Below are the code and all the weights of a small trained network. Each question names an input and a class and asks about switching units off, where a switched-off unit gives its printed mean instead of its output.

import numpy as np


def w(rows, s, z=0):
    codes = np.array(rows[::2]) - 128.0
    scale = np.full(codes.shape[1], s)
    scale[-1] = z or s
    return codes * scale


def norm(h):
    return h / np.sqrt((h * h).mean(-1, keepdims=True) + 1e-5)


def f(y):
    return y / 2 * (1 + np.tanh(0.7978845608 * (y + 0.044715 * y**3)))


def log_softmax(a):
    a = a - a.max(-1, keepdims=True)
    return a - np.log(np.exp(a).sum(-1, keepdims=True))


def net(x, mask):
    res = np.array(x, float).reshape(1, 8) / 4 @ E
    u = 0
    for l in range(4):
        y = f(norm(res) @ A[l][:, :-1].T + A[l][:, -1])
        res = res + np.where(mask[u : u + 8], y, B[l][:, -1]) @ B[l][:, :-1]
        u += 8
    return log_softmax(norm(res)[-1] @ U[:, :-1].T + U[:, -1])


A, B = {}, {}
E = w([
[129,125,125,126,129,127,128,132,129],'x0',
[161,166,91,243,101,224,138,56,233],'x1',
[108,129,78,13,2,105,138,68,164],'x2',
[182,108,107,142,136,98,109,87,92],'x3',
[127,107,131,167,68,151,165,138,76],'x4',
[91,98,66,172,114,87,94,168,151],'x5',
[129,128,125,127,127,128,126,131,126],'x6',
[203,218,94,130,99,78,148,212,121],'x7',
],0.0097)
A[0] = w([
[113,141,124,97,205,70,112,103,206,43],'L0N0',
[84,102,55,154,119,106,102,154,124,93],'L0N1',
[9,169,160,116,112,165,146,196,172,78],'L0N2',
[105,89,97,171,113,87,92,155,159,100],'L0N3',
[103,85,149,186,52,131,188,131,60,37],'L0N4',
[60,61,139,133,152,137,126,68,119,2],'L0N5',
[101,85,133,81,133,111,139,179,88,27],'L0N6',
[174,108,91,147,133,79,82,53,77,27],'L0N7',
],0.014,0.0089)
B[0] = w([
[153,141,76,101,77,253,52,169,33,188],'L0N0',
[122,178,196,86,132,159,179,100,117,200],'L0N1',
[248,33,103,148,140,101,143,92,97,253],'L0N2',
[141,165,180,108,113,173,192,92,91,196],'L0N3',
[147,157,64,67,157,240,39,161,102,227],'L0N4',
[43,28,227,74,147,162,115,124,222,204],'L0N5',
[183,156,108,108,184,37,39,44,118,239],'L0N6',
[240,11,48,100,174,138,219,150,117,168],'L0N7',
],0.014,0.0041)
A[1] = w([
[79,113,51,26,24,76,178,114,162,53],'L1N0',
[158,216,246,62,158,160,208,55,69,76],'L1N1',
[139,165,70,110,131,210,50,176,96,91],'L1N2',
[176,179,70,93,144,146,140,186,121,40],'L1N3',
[141,203,95,166,73,49,156,241,159,2],'L1N4',
[235,60,76,124,166,121,172,141,139,61],'L1N5',
[210,194,115,133,97,71,157,184,91,30],'L1N6',
[79,139,146,209,226,110,157,221,70,23],'L1N7',
],0.014,0.0058)
B[1] = w([
[129,179,207,249,185,155,81,149,64,221],'L1N0',
[147,181,175,73,115,130,194,195,175,251],'L1N1',
[144,160,120,79,64,157,63,155,136,254],'L1N2',
[77,52,119,118,153,178,125,110,147,203],'L1N3',
[48,45,140,108,165,143,151,91,183,168],'L1N4',
[197,105,153,153,59,103,178,126,103,251],'L1N5',
[92,45,107,81,164,156,123,64,160,225],'L1N6',
[112,202,195,206,118,120,81,96,51,197],'L1N7',
],0.018,0.008)
A[2] = w([
[110,137,48,109,85,85,127,120,196,48],'L2N0',
[89,143,30,153,137,63,171,191,129,42],'L2N1',
[90,158,51,186,75,47,180,148,172,80],'L2N2',
[81,145,64,150,122,71,126,168,143,63],'L2N3',
[93,135,105,150,107,86,123,162,144,3],'L2N4',
[79,130,7,154,146,77,157,204,124,49],'L2N5',
[96,112,60,153,92,54,122,172,162,76],'L2N6',
[78,118,58,142,109,59,125,217,183,7],'L2N7',
],0.02,0.0039)
B[2] = w([
[130,123,144,203,179,108,109,105,119,237],'L2N0',
[115,116,124,157,197,123,153,175,88,100],'L2N1',
[102,163,117,110,170,110,36,140,139,166],'L2N2',
[131,135,149,121,157,156,96,109,124,66],'L2N3',
[105,168,75,99,170,225,151,113,25,2],'L2N4',
[72,135,165,80,109,126,98,140,124,106],'L2N5',
[194,120,38,96,238,219,109,93,100,54],'L2N6',
[84,76,156,187,254,144,52,182,79,86],'L2N7',
],0.014,0.00054)
A[3] = w([
[96,113,113,129,127,112,137,174,96,3],'L3N0',
[119,93,88,57,149,97,175,128,140,93],'L3N1',
[78,122,125,73,133,4,111,224,34,91],'L3N2',
[88,120,100,154,107,83,136,178,127,38],'L3N3',
[143,157,30,202,107,176,160,108,199,182],'L3N4',
[119,195,75,217,66,117,155,132,218,202],'L3N5',
[73,122,101,145,84,74,135,168,127,48],'L3N6',
[107,101,79,97,137,125,156,179,112,34],'L3N7',
],0.016,0.0024)
B[3] = w([
[160,112,202,49,254,162,95,105,1,92],'L3N0',
[103,145,169,171,129,103,86,151,107,236],'L3N1',
[106,149,22,143,133,124,160,115,165,252],'L3N2',
[122,122,108,87,219,189,179,133,9,100],'L3N3',
[108,127,75,81,164,76,133,138,90,234],'L3N4',
[112,136,81,97,136,57,123,139,123,226],'L3N5',
[112,145,139,88,170,195,144,133,80,101],'L3N6',
[156,130,132,165,202,213,147,79,84,127],'L3N7',
],0.024,0.0039)
U = w([
[25,22,158,107,182,173,137,81,182,99],'0',
[109,175,20,115,163,41,132,116,123,117],'1',
[135,213,193,254,138,146,82,129,65,89],'2',
[164,151,69,58,86,228,60,161,92,79],'3',
[150,130,139,133,95,117,138,128,159,255],'4',
[220,51,121,151,107,127,206,121,85,72],'5',
[141,186,182,88,134,149,210,168,177,85],'6',
[132,129,132,132,98,109,116,143,159,213],'7',
],0.0098,0.0085)

Each question gives the input, the list of numbers given to net, and the class t.
The units are the neurons (one row each of A and B). Each row of codes is followed by its name. A weight is (code - 128) times the scale printed after its matrix; where a second scale follows, it is the last column's (A, B and U).
mask holds one flag per neuron, layer by layer. A switched-off neuron (its flag False) gives its mean, the last column of its row in B, instead of its output. The means were averaged over made-up inputs and are rounded, as every weight is.
A unit's drop is (log p(t) with every unit on - log p(t) with that unit switched off) / (log p(t) with every unit on - log p(t) with every unit switched off).
The circuit of an input: a set's keep is (log p(t) with only the set's units on - log p(t) with every unit switched off) / (log p(t) with every unit on - log p(t) with every unit switched off). Starting from the 12 units with the biggest drops (on a tie, the unit counted first), units are removed one at a time, each time the one whose removal leaves the highest keep (on an exact tie, the one counted first), for as long as the keep stays at least 0.8.
units of the circuit, in order: the units of the circuit, biggest drop first
unit that matters most: the unit with the biggest drop
k most important neurons: the k neurons with the biggest drops, biggest first
top k neurons in layer l: the k neurons of layer l with the biggest drops, biggest first
input [3,6,1,7,-5,-8,-1,-6], class 6: unit that matters most -> L0N2
input [-7,6,-5,-7,-6,0,-6,-4], class 5: units of the circuit, in order -> [L0N2, L1N5]
input [-2,-6,7,-6,5,0,4,8], class 0: units of the circuit, in order -> [L1N6, L1N4]
input [-3,3,1,8,-7,3,6,5], class 5: 2 most important neurons -> [L0N7, L1N5]
input [-5,-8,0,2,8,-1,-2,-7], class 1: 4 most important neurons -> [L0N6, L3N2, L1N6, L1N3]
input [2,5,-3,-6,0,7,-1,0], class 6: units of the circuit, in order -> [L0N3, L1N1]
input [8,-8,7,-4,-3,2,3,-4], class 1: 2 most important neurons -> [L0N6, L3N2]
input [3,3,4,-2,4,8,-4,-7], class 6: units of the circuit, in order -> [L0N1, L0N3, L1N1]
input [-5,2,1,-5,7,-5,-6,2], class 3: 2 most important neurons -> [L0N4, L1N2]
input [0,4,6,4,-3,-7,1,-6], class 6: 2 most important neurons -> [L1N1, L1N6]
input [-6,3,-5,-4,1,8,1,6], class 6: units of the circuit, in order -> [L0N3, L0N1, L1N1]
input [1,2,-3,7,7,-3,5,7], class 0: 2 most important neurons -> [L1N6, L1N3]
input [-1,-5,-8,5,-5,3,7,-7], class 2: 3 most important neurons -> [L1N7, L1N6, L1N3]
input [0,-7,7,1,-5,-5,-1,1], class 1: unit that matters most -> L3N2
input [8,6,6,-5,-5,-8,7,-6], class 6: 3 most important neurons -> [L1N6, L1N1, L1N3]
input [4,-7,7,-6,7,-8,2,-7], class 6: 2 most important neurons -> [L1N1, L1N0]
input [7,8,-1,8,1,5,-8,-6], class 1: 3 most important neurons -> [L3N4, L0N2, L1N6]
input [-4,-4,-5,-3,-5,-4,-3,5], class 0: units of the circuit, in order -> [L1N6, L1N3]
input [4,-7,-4,-8,-3,4,6,1], class 5: top 2 neurons in layer 0 -> [L0N2, L0N5]
input [1,6,0,0,-5,7,-4,6], class 6: 3 most important neurons -> [L0N3, L0N1, L1N1]
input [0,1,-4,4,7,5,1,6], class 3: 3 most important neurons -> [L0N4, L1N2, L0N3]
input [6,-8,5,-8,8,6,0,1], class 1: unit that matters most -> L0N6
input [5,6,1,-6,-7,2,-1,3], class 3: top 3 neurons in layer 1 -> [L1N2, L1N3, L1N1]
input [1,-3,6,6,-1,-2,2,-1], class 2: 2 most important neurons -> [L1N0, L0N2]
input [0,-4,-1,8,8,0,5,4], class 3: 2 most important neurons -> [L0N4, L1N2]
input [-8,-5,4,7,8,-5,8,1], class 3: top 2 neurons in layer 0 -> [L0N4, L0N2]
input [7,1,1,0,3,-8,3,-2], class 6: top neuron in layer 0 -> [L0N0]
input [0,5,7,4,1,-8,-4,6], class 6: 3 most important neurons -> [L1N1, L1N7, L0N5]
input [-8,8,-8,-5,7,-8,1,2], class 1: top 3 neurons in layer 3 -> [L3N5, L3N4, L3N1]
input [-5,-5,-5,-8,-7,-2,3,2], class 5: top 2 neurons in layer 0 -> [L0N2, L0N4]
